Below are the code and all the weights of a small trained network. Each question names an input and a target symbol and asks about switching units off, where a switched-off unit gives its printed mean instead of its output.

import numpy as np


def w(rows, s, z=0):
    codes = np.array(rows[::2]) - 128.0
    scale = np.full(codes.shape[1], s)
    scale[-1] = z or s
    return codes * scale


def f(y):
    return y / 2 * (1 + np.tanh(0.7978845608 * (y + 0.044715 * y**3)))


def softmax(a):
    e = np.exp(a - a.max(-1, keepdims=True))
    return e / e.sum(-1, keepdims=True)


def log_softmax(a):
    a = a - a.max(-1, keepdims=True)
    return a - np.log(np.exp(a).sum(-1, keepdims=True))


def net(x, mask):
    ids = ['αβγδεζημξπστψω'.index(c) for c in x.split()]
    T = len(ids)
    res = E[ids] + P[:T]
    r = res
    for j in range(3):
        rows = slice(4 * j, 4 * j + 4)
        q, k, v = (r @ M[0][rows].T for M in (Q, K, V))
        z = softmax(np.where(np.tri(T) > 0, q @ k.T / 4**0.5, -1e9)) @ v
        o = O[0][rows]
        res = res + np.where(mask[j], z, o[:, -1]) @ o[:, :-1]
    y = f(res @ A[0][:, :-1].T + A[0][:, -1])
    res = res + np.where(mask[3:19], y, B[0][:, -1]) @ B[0][:, :-1]
    return log_softmax(res[-1] @ U[:, :-1].T + U[:, -1])


Q, K, V, O, A, B = {}, {}, {}, {}, {}, {}
E = w([
[252,130,58],'α',
[158,172,73],'β',
[108,194,116],'γ',
[175,136,121],'δ',
[204,146,95],'ε',
[143,163,154],'ζ',
[222,118,139],'η',
[94,110,101],'μ',
[51,79,185],'ξ',
[163,86,153],'π',
[87,184,106],'σ',
[106,161,57],'τ',
[123,145,148],'ψ',
[105,140,120],'ω',
],0.022)
P = w([
[116,186,169],'0',
[225,48,157],'1',
[254,76,135],'2',
[217,117,153],'3',
[234,130,153],'4',
[197,163,175],'5',
],0.0087)
Q[0] = w([
[49,127,125],'h0',
[145,118,193],'h0',
[34,54,150],'h0',
[131,181,31],'h0',
[142,168,154],'h1',
[48,64,103],'h1',
[228,126,166],'h1',
[154,52,124],'h1',
[110,131,92],'h2',
[145,60,114],'h2',
[126,3,147],'h2',
[104,194,63],'h2',
],0.011)
K[0] = w([
[82,70,100],'h0',
[149,219,107],'h0',
[149,31,137],'h0',
[180,158,195],'h0',
[27,1,150],'h1',
[173,76,164],'h1',
[84,151,109],'h1',
[116,34,133],'h1',
[120,96,70],'h2',
[227,120,37],'h2',
[184,96,155],'h2',
[113,240,64],'h2',
],0.0092)
V[0] = w([
[57,139,169],'h0',
[126,123,227],'h0',
[62,199,200],'h0',
[95,53,211],'h0',
[83,163,84],'h1',
[253,91,176],'h1',
[65,138,150],'h1',
[134,102,136],'h1',
[57,119,34],'h2',
[54,131,155],'h2',
[111,155,197],'h2',
[168,156,152],'h2',
],0.013)
O[0] = w([
[74,116,93,65],'h0',
[98,211,135,101],'h0',
[116,181,53,102],'h0',
[123,229,190,32],'h0',
[140,69,113,145],'h1',
[253,163,123,138],'h1',
[126,133,104,106],'h1',
[137,141,184,111],'h1',
[162,77,159,58],'h2',
[179,84,92,11],'h2',
[175,128,85,84],'h2',
[146,106,94,184],'h2',
],0.008,0.012)
A[0] = w([
[177,167,80,161],'n0',
[172,86,192,12],'n1',
[74,58,102,121],'n2',
[74,71,172,240],'n3',
[199,79,194,226],'n4',
[72,186,180,232],'n5',
[127,130,83,136],'n6',
[156,206,86,64],'n7',
[62,204,194,254],'n8',
[71,208,11,125],'n9',
[95,159,174,148],'n10',
[175,135,48,96],'n11',
[125,177,136,157],'n12',
[161,188,65,99],'n13',
[165,194,198,156],'n14',
[99,136,53,14],'n15',
],0.012,0.0023)
B[0] = w([
[79,121,168,188],'n0',
[145,107,152,192],'n1',
[111,63,116,177],'n2',
[253,111,139,148],'n3',
[122,188,89,250],'n4',
[170,120,181,136],'n5',
[132,179,197,149],'n6',
[88,203,206,165],'n7',
[174,57,97,142],'n8',
[108,83,150,199],'n9',
[98,110,152,128],'n10',
[80,127,132,195],'n11',
[179,119,134,140],'n12',
[95,124,155,172],'n13',
[86,121,91,194],'n14',
[187,175,109,164],'n15',
],0.007,0.014)
U = w([
[200,160,57,201],'α',
[133,200,105,144],'β',
[99,105,132,155],'γ',
[137,117,57,54],'δ',
[130,40,134,65],'ε',
[115,233,1,78],'ζ',
[136,157,148,57],'η',
[72,145,168,147],'μ',
[126,58,214,197],'ξ',
[90,139,140,95],'π',
[35,130,101,135],'σ',
[105,131,146,2],'τ',
[76,114,32,238],'ψ',
[143,164,91,91],'ω',
],0.012,0.0038)

Each question gives the input, a string of symbols that net reads in full, and the target symbol t.
The units are the heads (4 rows each of Q, K, V and O) and the neurons (one row each of A and B). Each row of codes is followed by its name. A weight is (code - 128) times the scale printed after its matrix; where a second scale follows, it is the last column's (O, A, B and U).
mask holds one flag per unit, heads first, then neurons. A switched-off unit (its flag False) gives its mean, the last column of its rows in O or B, instead of its output. The means were averaged over made-up inputs and are rounded, as every weight is.
A unit's drop is (log p(t) with every unit on - log p(t) with that unit switched off) / (log p(t) with every unit on - log p(t) with every unit switched off).
The circuit of an input: a set's keep is (log p(t) with only the set's units on - log p(t) with every unit switched off) / (log p(t) with every unit on - log p(t) with every unit switched off). Starting from the 12 units with the biggest drops (on a tie, the unit counted first), units are removed one at a time, each time the one whose removal leaves the highest keep (on an exact tie, the one counted first), for as long as the keep stays at least 0.8.
circuit, biggest first: the units of the circuit, biggest drop first
k most important neurons: the k neurons with the biggest drops, biggest first
heads that matter: for each layer, one digit per head in row order, 1 if its drop is at least 0.15 and else 0, layers parted by /
drop of u: that unit's drop, to one decimal
input σ σ σ ψ α γ, target ψ: circuit, biggest first	[h1; h2; h0]
input τ ζ σ α η, target ε: circuit, biggest first	[h1; h0]
input η α η η α ω, target β: circuit, biggest first	[h1; n7]
input α α β, target α: circuit, biggest first	[h1]
input τ η β η α, target ε: circuit, biggest first	[h1; h0]
input σ τ α σ ζ σ, target ψ: circuit, biggest first	[h1; h2; h0]
input τ α σ ε, target ε: circuit, biggest first	[h1; h0; n2]
input σ η σ μ η, target ψ: circuit, biggest first	[h1; h0]
input τ μ η, target ε: 2 most important neurons	[n4; n2]
input α μ η, target α: heads that matter	100
input α σ ω, target α: heads that matter	110
input σ π α α σ ζ, target ψ: heads that matter	111
input α μ α π ζ, target α: circuit, biggest first	[h0; n4; n7; h1]
input τ η α, target ε: 3 most important neurons	[n4; n2; n3]
input τ σ ε π, target ε: 3 most important neurons	[n2; n3; n7]
input τ σ ω, target ε: heads that matter	011
input σ μ ψ δ, target ψ: heads that matter	110
input η β δ δ, target β: 2 most important neurons	[n4; n7]
input σ β π, target ψ: heads that matter	101
input α σ μ δ δ, target α: most important neuron	[n4]
input ζ τ η, target μ: heads that matter	101
input γ σ η, target σ: most important neuron	[n9]
input α α η ε η, target α: 2 most important neurons	[n4; n1]
input σ σ α τ α, target ψ: drop of h0	0.2
input ζ η σ σ η α, target μ: drop of n4	0.1
input σ γ σ, target ψ: drop of h2	0.2
input σ δ σ α, target ψ: drop of n14	0.0
